Below are the code and all the weights of a small trained network. Each question names an input and a class and asks about switching units off, where a switched-off unit gives its printed mean instead of its output.

import numpy as np


def w(rows, s, z=0):
    codes = np.array(rows[::2]) - 128.0
    scale = np.full(codes.shape[1], s)
    scale[-1] = z or s
    return codes * scale


def norm(h):
    return h / np.sqrt((h * h).mean(-1, keepdims=True) + 1e-5)


def f(y):
    return y / 2 * (1 + np.tanh(0.7978845608 * (y + 0.044715 * y**3)))


def log_softmax(a):
    a = a - a.max(-1, keepdims=True)
    return a - np.log(np.exp(a).sum(-1, keepdims=True))


def net(x, mask):
    res = np.array(x, float).reshape(1, 3) / 4 @ E
    u = 0
    for l in range(2):
        y = f(norm(res) @ A[l][:, :-1].T + A[l][:, -1])
        res = res + np.where(mask[u : u + 4], y, B[l][:, -1]) @ B[l][:, :-1]
        u += 4
    return log_softmax(norm(res)[-1] @ U[:, :-1].T + U[:, -1])


A, B = {}, {}
E = w([
[148,80,60,135,98,98,169,198,133],'x0',
[88,104,84,122,158,37,71,59,74],'x1',
[75,174,126,255,160,162,112,122,119],'x2',
],0.0093)
A[0] = w([
[11,155,105,239,117,138,96,113,132,135],'L0N0',
[87,211,169,76,199,178,105,25,72,111],'L0N1',
[77,99,99,72,181,37,3,111,36,2],'L0N2',
[177,57,11,203,44,118,196,82,81,25],'L0N3',
],0.0066,0.002)
B[0] = w([
[74,150,172,47,181,108,202,254,125,237],'L0N0',
[169,138,40,115,16,61,223,113,202,230],'L0N1',
[172,35,67,167,179,208,86,115,80,255],'L0N2',
[82,200,22,100,98,92,95,65,250,191],'L0N3',
],0.0088,0.0057)
A[1] = w([
[123,31,146,2,64,78,106,113,127,4],'L1N0',
[176,72,164,78,173,192,36,150,129,159],'L1N1',
[141,188,34,132,129,154,142,78,236,181],'L1N2',
[221,106,233,198,41,158,167,193,107,130],'L1N3',
],0.0092,0.0038)
B[1] = w([
[124,179,171,141,180,147,180,197,188,221],'L1N0',
[102,121,149,164,160,138,150,196,80,183],'L1N1',
[190,96,161,106,62,111,3,103,150,254],'L1N2',
[135,56,61,124,151,89,115,87,70,228],'L1N3',
],0.016,0.0078)
U = w([
[210,155,120,155,55,51,88,72,254,255],'0',
[151,9,76,178,170,142,127,90,34,147],'1',
[66,175,207,207,208,171,212,250,227,19],'2',
[149,95,173,101,105,99,85,135,85,33],'3',
],0.0082,0.0017)

Each question gives the input, the list of numbers given to net, and the class t.
The units are the neurons (one row each of A and B). Each row of codes is followed by its name. A weight is (code - 128) times the scale printed after its matrix; where a second scale follows, it is the last column's (A, B and U).
mask holds one flag per neuron, layer by layer. A switched-off neuron (its flag False) gives its mean, the last column of its row in B, instead of its output. The means were averaged over made-up inputs and are rounded, as every weight is.
A unit's drop is (log p(t) with every unit on - log p(t) with that unit switched off) / (log p(t) with every unit on - log p(t) with every unit switched off).
The circuit of an input: a set's keep is (log p(t) with only the set's units on - log p(t) with every unit switched off) / (log p(t) with every unit on - log p(t) with every unit switched off). Starting from all 8 units, units are removed one at a time, each time the one whose removal leaves the highest keep (on an exact tie, the one counted first), for as long as the keep stays at least 0.8.
circuit, biggest first: the units of the circuit, biggest drop first
top k neurons: the k neurons with the biggest drops, biggest first
top k neurons in layer l: the k neurons of layer l with the biggest drops, biggest first
drop when u is switched off: that unit's drop, to one decimal
input [5,4,-8], class 2: circuit, biggest first -> [L1N0]
input [5,-6,1], class 1: top 3 neurons -> [L1N3, L0N1, L1N0]
input [-7,2,8], class 2: top 4 neurons -> [L0N0, L0N3, L1N3, L1N2]
input [-2,6,7], class 2: top 4 neurons -> [L0N0, L1N2, L1N3, L0N3]
input [7,-7,7], class 0: top 4 neurons -> [L0N3, L0N2, L1N1, L1N0]
input [-5,5,8], class 2: top 4 neurons -> [L0N0, L0N3, L1N3, L1N2]
input [-4,-5,4], class 1: circuit, biggest first -> [L1N3, L0N3]
input [3,0,-5], class 2: top 2 neurons -> [L1N0, L0N1]
input [4,-7,-2], class 1: top 2 neurons -> [L1N3, L0N1]
input [-5,3,6], class 2: top 3 neurons -> [L0N0, L0N3, L1N3]
input [3,6,-7], class 2: top 2 neurons in layer 1 -> [L1N0, L1N3]
input [-4,1,-6], class 2: top 2 neurons -> [L1N0, L0N3]
input [-2,-4,3], class 1: circuit, biggest first -> [L0N3, L1N3]
input [6,4,-8], class 2: top 2 neurons -> [L1N0, L0N1]
input [-2,5,-3], class 1: circuit, biggest first -> [L0N2]
input [3,-7,6], class 1: top 2 neurons -> [L1N3, L1N0]
input [5,-8,-2], class 1: top 3 neurons -> [L1N3, L0N1, L0N3]
input [1,-8,0], class 1: drop when L0N3 is switched off -> 0.1
input [0,2,6], class 2: drop when L0N0 is switched off -> 1.9
input [8,6,4], class 0: drop when L1N1 is switched off -> 0.1
input [-3,-8,-4], class 1: drop when L1N3 is switched off -> 0.5
input [7,-2,3], class 0: circuit, biggest first -> [L0N3]
